Below are the code and all the weights of a small trained network. Each question names an input and a class and asks about switching units off, where a switched-off unit gives its printed mean instead of its output.

import numpy as np


def w(rows, s, z=0):
    codes = np.array(rows[::2]) - 128.0
    scale = np.full(codes.shape[1], s)
    scale[-1] = z or s
    return codes * scale


def norm(h):
    return h / np.sqrt((h * h).mean(-1, keepdims=True) + 1e-5)


def f(y):
    return np.maximum(y, 0)


def log_softmax(a):
    a = a - a.max(-1, keepdims=True)
    return a - np.log(np.exp(a).sum(-1, keepdims=True))


def net(x, mask):
    res = np.array(x, float).reshape(1, 2) / 4 @ E
    u = 0
    for l in range(3):
        y = f(norm(res) @ A[l][:, :-1].T + A[l][:, -1])
        res = res + np.where(mask[u : u + 6], y, B[l][:, -1]) @ B[l][:, :-1]
        u += 6
    return log_softmax(norm(res)[-1] @ U[:, :-1].T + U[:, -1])


A, B = {}, {}
E = w([
[28,89,149,254,199,18,103,52],'x0',
[192,14,155,194,130,210,34,141],'x1',
],0.0022)
A[0] = w([
[123,131,101,187,114,175,192,70,53],'L0N1',
[106,139,122,180,254,83,116,88,211],'L0N2',
[107,152,121,71,82,153,189,138,143],'L0N3',
[96,26,129,69,23,169,90,186,99],'L0N4',
[89,57,124,137,20,100,184,213,178],'L0N5',
[109,64,167,197,108,167,123,149,7],'L0N6',
],0.0025,0.0018)
B[0] = w([
[70,125,126,126,124,147,113,132,128],'L0N1',
[200,115,108,78,139,161,165,149,254],'L0N2',
[166,79,124,147,159,98,101,90,209],'L0N3',
[154,131,94,99,164,116,146,97,203],'L0N4',
[148,126,132,117,206,76,117,117,169],'L0N5',
[160,254,118,44,68,160,169,149,162],'L0N6',
],0.0038,0.0026)
A[1] = w([
[151,186,155,155,103,65,55,209,123],'L1N1',
[168,98,81,30,209,114,189,106,205],'L1N2',
[41,116,133,108,159,48,105,56,140],'L1N3',
[133,3,93,56,66,188,62,251,28],'L1N4',
[181,141,105,128,202,169,124,89,81],'L1N5',
[39,68,146,221,181,114,106,102,4],'L1N6',
],0.0027,0.0014)
B[1] = w([
[94,132,139,111,170,112,115,153,128],'L1N1',
[95,71,142,201,94,142,161,135,253],'L1N2',
[207,137,107,135,118,133,161,175,171],'L1N3',
[58,162,116,117,130,30,138,93,188],'L1N4',
[145,192,128,172,152,167,138,132,173],'L1N5',
[252,108,78,59,177,83,158,105,156],'L1N6',
],0.0041,0.0043)
A[2] = w([
[139,87,150,165,107,148,108,129,26],'L2N1',
[56,179,104,109,109,86,167,132,150],'L2N2',
[164,137,147,79,105,151,128,156,59],'L2N3',
[137,91,121,132,141,142,2,124,7],'L2N4',
[109,119,153,147,179,86,107,105,105],'L2N5',
[149,127,128,126,145,63,143,115,3],'L2N6',
],0.0066,0.00042)
B[2] = w([
[72,148,161,138,102,140,142,162,222],'L2N1',
[81,145,225,141,160,181,3,112,243],'L2N2',
[142,82,71,174,173,58,143,89,228],'L2N3',
[20,236,190,76,132,123,105,109,255],'L2N4',
[184,98,50,104,64,151,185,163,184],'L2N5',
[140,126,79,61,92,164,114,131,224],'L2N6',
],0.0047,0.0029)
U = w([
[48,196,184,86,143,152,71,105,147],'0',
[222,87,43,104,148,99,169,103,148],'1',
[95,96,163,251,71,173,174,188,125],'2',
[165,119,160,191,76,19,62,209,6],'3',
[162,112,158,183,67,21,57,229,5],'4',
],0.015,0.014)

Each question gives the input, the list of numbers given to net, and the class t.
The units are the neurons (one row each of A and B). Each row of codes is followed by its name. A weight is (code - 128) times the scale printed after its matrix; where a second scale follows, it is the last column's (A, B and U).
mask holds one flag per neuron, layer by layer. A switched-off neuron (its flag False) gives its mean, the last column of its row in B, instead of its output. The means were averaged over made-up inputs and are rounded, as every weight is.
A unit's drop is (log p(t) with every unit on - log p(t) with that unit switched off) / (log p(t) with every unit on - log p(t) with every unit switched off).
The circuit of an input: a set's keep is (log p(t) with only the set's units on - log p(t) with every unit switched off) / (log p(t) with every unit on - log p(t) with every unit switched off). Starting from the 12 units with the biggest drops (on a tie, the unit counted first), units are removed one at a time, each time the one whose removal leaves the highest keep (on an exact tie, the one counted first), for as long as the keep stays at least 0.8.
units of the circuit, in order: the units of the circuit, biggest drop first
top k neurons: the k neurons with the biggest drops, biggest first
k most important neurons of layer l: the k neurons of layer l with the biggest drops, biggest first
drop of u: that unit's drop, to one decimal
input [-7,-6], class 1: units of the circuit, in order -> [L2N4]
input [-6,-5], class 1: 2 most important neurons of layer 2 -> [L2N4, L2N3]
input [-7,7], class 0: units of the circuit, in order -> [L2N4, L0N2, L1N4]
input [0,2], class 2: 2 most important neurons of layer 2 -> [L2N4, L2N2]
input [0,-3], class 2: units of the circuit, in order -> [L1N2, L2N4]
input [2,2], class 2: top 2 neurons -> [L0N2, L2N4]
input [-3,0], class 2: top 3 neurons -> [L1N2, L0N2, L1N6]
input [3,4], class 0: top 3 neurons -> [L1N2, L2N4, L0N4]
input [3,0], class 2: top 2 neurons -> [L0N2, L1N2]
input [8,8], class 0: 2 most important neurons of layer 1 -> [L1N2, L1N4]
input [7,7], class 0: top 2 neurons -> [L2N4, L1N2]
input [-1,2], class 2: top 2 neurons -> [L0N4, L2N4]
input [-3,2], class 2: 3 most important neurons of layer 1 -> [L1N2, L1N6, L1N3]
input [8,5], class 1: units of the circuit, in order -> [L1N6]
input [3,-2], class 2: top 2 neurons -> [L0N2, L1N2]
input [5,4], class 1: top 2 neurons -> [L1N6, L2N2]
input [5,7], class 0: drop of L2N4 -> 3.0
input [8,-3], class 1: drop of L1N2 -> 0.0
input [4,1], class 1: drop of L1N6 -> 0.4
input [-1,-2], class 2: drop of L1N2 -> 1.0
input [-2,-1], class 2: top neuron -> [L1N2]
input [3,6], class 0: top 2 neurons -> [L2N4, L1N2]
